Here is a tiny trained network, its code and every weight. The questions are about switching its units off for an input and a target symbol, where a switched-off unit gives its printed mean instead of its output.

import numpy as np


def w(rows, s, z=0):
    codes = np.array(rows[::2]) - 128.0
    scale = np.full(codes.shape[1], s)
    scale[-1] = z or s
    return codes * scale


def norm(h):
    return h / np.sqrt((h * h).mean(-1, keepdims=True) + 1e-5)


def f(y):
    return y / 2 * (1 + np.tanh(0.7978845608 * (y + 0.044715 * y**3)))


def softmax(a):
    e = np.exp(a - a.max(-1, keepdims=True))
    return e / e.sum(-1, keepdims=True)


def log_softmax(a):
    a = a - a.max(-1, keepdims=True)
    return a - np.log(np.exp(a).sum(-1, keepdims=True))


def net(x, mask):
    ids = ['ΞΦΩαεζθστ'.index(c) for c in x.split()]
    T = len(ids)
    res = E[ids] + P[:T]
    r = norm(res)
    for j in range(2):
        rows = slice(3 * j, 3 * j + 3)
        q, k, v = (r @ M[0][rows].T for M in (Q, K, V))
        z = softmax(np.where(np.tri(T) > 0, q @ k.T / 3**0.5, -1e9)) @ v
        o = O[0][rows]
        res = res + np.where(mask[j], z, o[:, -1]) @ o[:, :-1]
    y = f(norm(res) @ A[0][:, :-1].T + A[0][:, -1])
    res = res + np.where(mask[2:18], y, B[0][:, -1]) @ B[0][:, :-1]
    return log_softmax(norm(res)[-1] @ U[:, :-1].T + U[:, -1])


Q, K, V, O, A, B = {}, {}, {}, {}, {}, {}
E = w([
[72,119,139,146,104,106,173,126,70,110],'Ξ',
[139,139,122,106,121,136,93,152,77,110],'Φ',
[115,89,102,138,112,145,108,139,87,147],'Ω',
[112,123,131,91,96,157,119,92,124,99],'α',
[110,113,149,179,93,136,81,100,85,140],'ε',
[107,115,154,143,112,219,121,133,83,134],'ζ',
[120,186,103,127,72,167,119,122,71,169],'θ',
[114,158,101,189,90,168,104,187,172,133],'σ',
[93,172,96,164,255,98,165,111,169,157],'τ',
],0.0084)
P = w([
[102,49,121,146,216,96,50,97,103,124],'0',
[2,127,135,72,160,38,68,132,99,134],'1',
[119,76,7,196,184,165,133,52,7,42],'2',
[231,114,191,110,133,109,119,143,143,162],'3',
[113,191,205,29,69,125,83,140,104,185],'4',
[203,171,54,169,102,181,211,75,68,105],'5',
[235,124,241,104,59,130,182,153,180,162],'6',
],0.0044)
Q[0] = w([
[145,77,82,142,87,209,152,109,41,106],'H1',
[186,158,190,67,49,137,110,182,78,99],'H1',
[118,110,192,79,176,29,50,206,133,158],'H1',
[134,189,77,255,136,174,144,197,150,126],'H2',
[186,102,189,133,61,100,52,237,172,161],'H2',
[132,116,123,145,66,163,195,102,44,104],'H2',
],0.0083)
K[0] = w([
[181,121,171,133,5,206,138,181,147,188],'H1',
[153,158,122,119,56,114,127,186,23,75],'H1',
[140,61,95,61,254,59,85,161,55,41],'H1',
[143,204,127,212,189,118,139,225,166,211],'H2',
[105,137,63,169,37,127,118,191,119,50],'H2',
[180,197,162,77,70,162,198,87,127,228],'H2',
],0.0073)
V[0] = w([
[130,171,63,33,116,165,220,153,73,175],'H1',
[129,181,121,223,84,183,130,235,145,110],'H1',
[120,24,187,93,149,254,183,128,146,172],'H1',
[74,38,168,113,89,101,92,184,90,109],'H2',
[182,101,147,212,164,76,143,158,93,129],'H2',
[156,166,110,108,239,60,96,95,157,111],'H2',
],0.0049)
O[0] = w([
[57,33,87,33,188,139,143,153,92,81,104],'H1',
[109,191,129,163,190,44,85,128,128,21,90],'H1',
[169,54,172,133,212,221,87,203,145,121,146],'H1',
[99,154,156,160,193,111,254,193,140,102,253],'H2',
[193,136,143,67,73,119,167,228,86,108,25],'H2',
[169,90,195,12,148,121,81,56,220,100,63],'H2',
],0.0044,0.0026)
A[0] = w([
[97,155,150,92,69,93,115,132,187,135,117],'N1',
[165,102,160,101,173,71,79,186,119,99,81],'N2',
[89,132,29,145,162,164,111,141,134,86,58],'N3',
[187,111,109,102,197,110,132,171,229,149,2],'N4',
[176,141,119,70,138,140,76,62,139,140,104],'N5',
[112,165,122,166,154,126,210,151,123,146,111],'N6',
[153,53,174,167,138,110,102,168,111,192,53],'N7',
[137,72,218,88,134,59,168,132,254,118,95],'N8',
[129,196,218,98,124,134,108,189,150,129,148],'N9',
[107,214,220,95,117,78,40,151,197,124,69],'N10',
[111,141,109,168,164,84,140,83,127,112,157],'N11',
[200,144,151,87,121,147,125,134,104,91,186],'N12',
[104,105,172,65,82,167,137,138,217,154,72],'N13',
[39,191,129,153,169,78,50,169,141,168,145],'N14',
[83,120,121,73,121,156,123,120,95,186,179],'N15',
[191,77,50,153,124,149,190,113,99,136,86],'N16',
],0.0079,0.006)
B[0] = w([
[141,113,124,135,140,195,158,107,79,44,139],'N1',
[39,216,192,106,90,123,165,207,44,120,130],'N2',
[138,160,203,116,125,66,129,67,79,83,154],'N3',
[52,187,160,202,172,66,1,109,178,122,125],'N4',
[153,82,87,97,95,160,80,112,91,84,158],'N5',
[161,88,134,89,113,98,66,80,139,98,172],'N6',
[111,172,62,107,139,75,154,90,129,55,150],'N7',
[67,189,207,173,118,131,211,211,117,167,150],'N8',
[81,103,117,126,85,155,153,73,108,53,177],'N9',
[137,60,54,157,43,140,93,204,112,37,142],'N10',
[177,147,112,109,86,173,135,178,159,165,175],'N11',
[138,80,106,168,144,145,127,89,198,142,186],'N12',
[147,148,92,136,108,59,98,136,104,20,165],'N13',
[110,132,183,46,202,148,188,78,128,216,208],'N14',
[120,127,127,98,141,141,103,104,132,184,254],'N15',
[93,131,144,102,139,130,138,200,183,162,157],'N16',
],0.0077,0.0054)
U = w([
[163,63,179,104,109,46,139,154,137,122,154],'Ξ',
[51,154,128,92,64,155,136,133,2,93,3],'Φ',
[122,124,63,110,169,75,170,165,167,107,139],'Ω',
[166,88,76,104,122,157,43,78,150,79,147],'α',
[196,195,145,170,137,81,164,57,125,102,147],'ε',
[166,79,171,186,217,158,138,146,100,90,122],'ζ',
[101,111,189,77,170,154,169,125,184,216,154],'θ',
[171,160,99,161,46,182,148,190,167,176,110],'σ',
[89,142,177,151,123,96,57,142,195,114,164],'τ',
],0.0085,0.0027)

Each question gives the input, a string of symbols that net reads in full, and the target symbol t.
The units are the heads (3 rows each of Q, K, V and O) and the neurons (one row each of A and B). Each row of codes is followed by its name. A weight is (code - 128) times the scale printed after its matrix; where a second scale follows, it is the last column's (O, A, B and U).
mask holds one flag per unit, heads first, then neurons. A switched-off unit (its flag False) gives its mean, the last column of its rows in O or B, instead of its output. The means were averaged over made-up inputs and are rounded, as every weight is.
A unit's drop is (log p(t) with every unit on - log p(t) with that unit switched off) / (log p(t) with every unit on - log p(t) with every unit switched off).
The circuit of an input: a set's keep is (log p(t) with only the set's units on - log p(t) with every unit switched off) / (log p(t) with every unit on - log p(t) with every unit switched off). Starting from the 12 units with the biggest drops (on a tie, the unit counted first), units are removed one at a time, each time the one whose removal leaves the highest keep (on an exact tie, the one counted first), for as long as the keep stays at least 0.8.
circuit, biggest first: the units of the circuit, biggest drop first
most important unit: the unit with the biggest drop
k most important neurons: the k neurons with the biggest drops, biggest first
which heads matter: for each layer, one digit per head in row order, 1 if its drop is at least 0.15 and else 0, layers parted by /
input ε α σ α, target σ: which heads matter	01
input α Φ θ α, target Φ: which heads matter	11
input τ σ α ε α Φ, target σ: circuit, biggest first	(N14, N16)
input θ Ξ τ τ Φ ε, target α: most important unit	H2
input α τ τ, target α: 2 most important neurons	(N5, N14)
input α Φ ζ Φ θ α, target Φ: 2 most important neurons	(N3, N14)
input Ξ Ξ Φ, target Ω: circuit, biggest first	(H2, N16)
input Φ τ Ξ Ω, target Ω: 2 most important neurons	(N7, N14)
input ε τ Φ ε α ζ α, target ζ: which heads matter	11
input α α Ξ, target θ: which heads matter	10
input ε Φ θ α ε Ω, target σ: 2 most important neurons	(N14, N16)
input Φ α σ ε α σ α, target σ: which heads matter	11
input ζ ε ε α Ξ α, target θ: which heads matter	10
input σ ζ σ α ε σ Φ, target Φ: circuit, biggest first	(N9)
input σ Φ Ω Φ θ Φ α, target α: circuit, biggest first	(H2, N14, N8)
input α α τ τ ζ Φ, target α: 4 most important neurons	(N12, N5, N14, N8)
input τ ε α α α ε α, target ε: circuit, biggest first	(N13, H2)
input Ξ α σ α α Φ σ, target α: which heads matter	01
input α Ω Φ, target θ: which heads matter	10
input Ω α α α σ θ, target ε: which heads matter	10
input σ α Φ, target ε: circuit, biggest first	(H1)
input α σ Ω, target ε: circuit, biggest first	(H1, N3)
input α τ σ θ τ, target Φ: 2 most important neurons	(N8, N10)
input ζ Ξ τ σ Φ τ τ, target τ: 2 most important neurons	(N4, N8)
input α α α ζ σ ζ, target ε: 2 most important neurons	(N3, N6)
input α σ Φ, target ε: which heads matter	10
input α τ α σ τ ζ, target α: which heads matter	01
input τ Φ σ Ξ σ, target Φ: which heads matter	00
input σ α Ξ, target ε: which heads matter	10
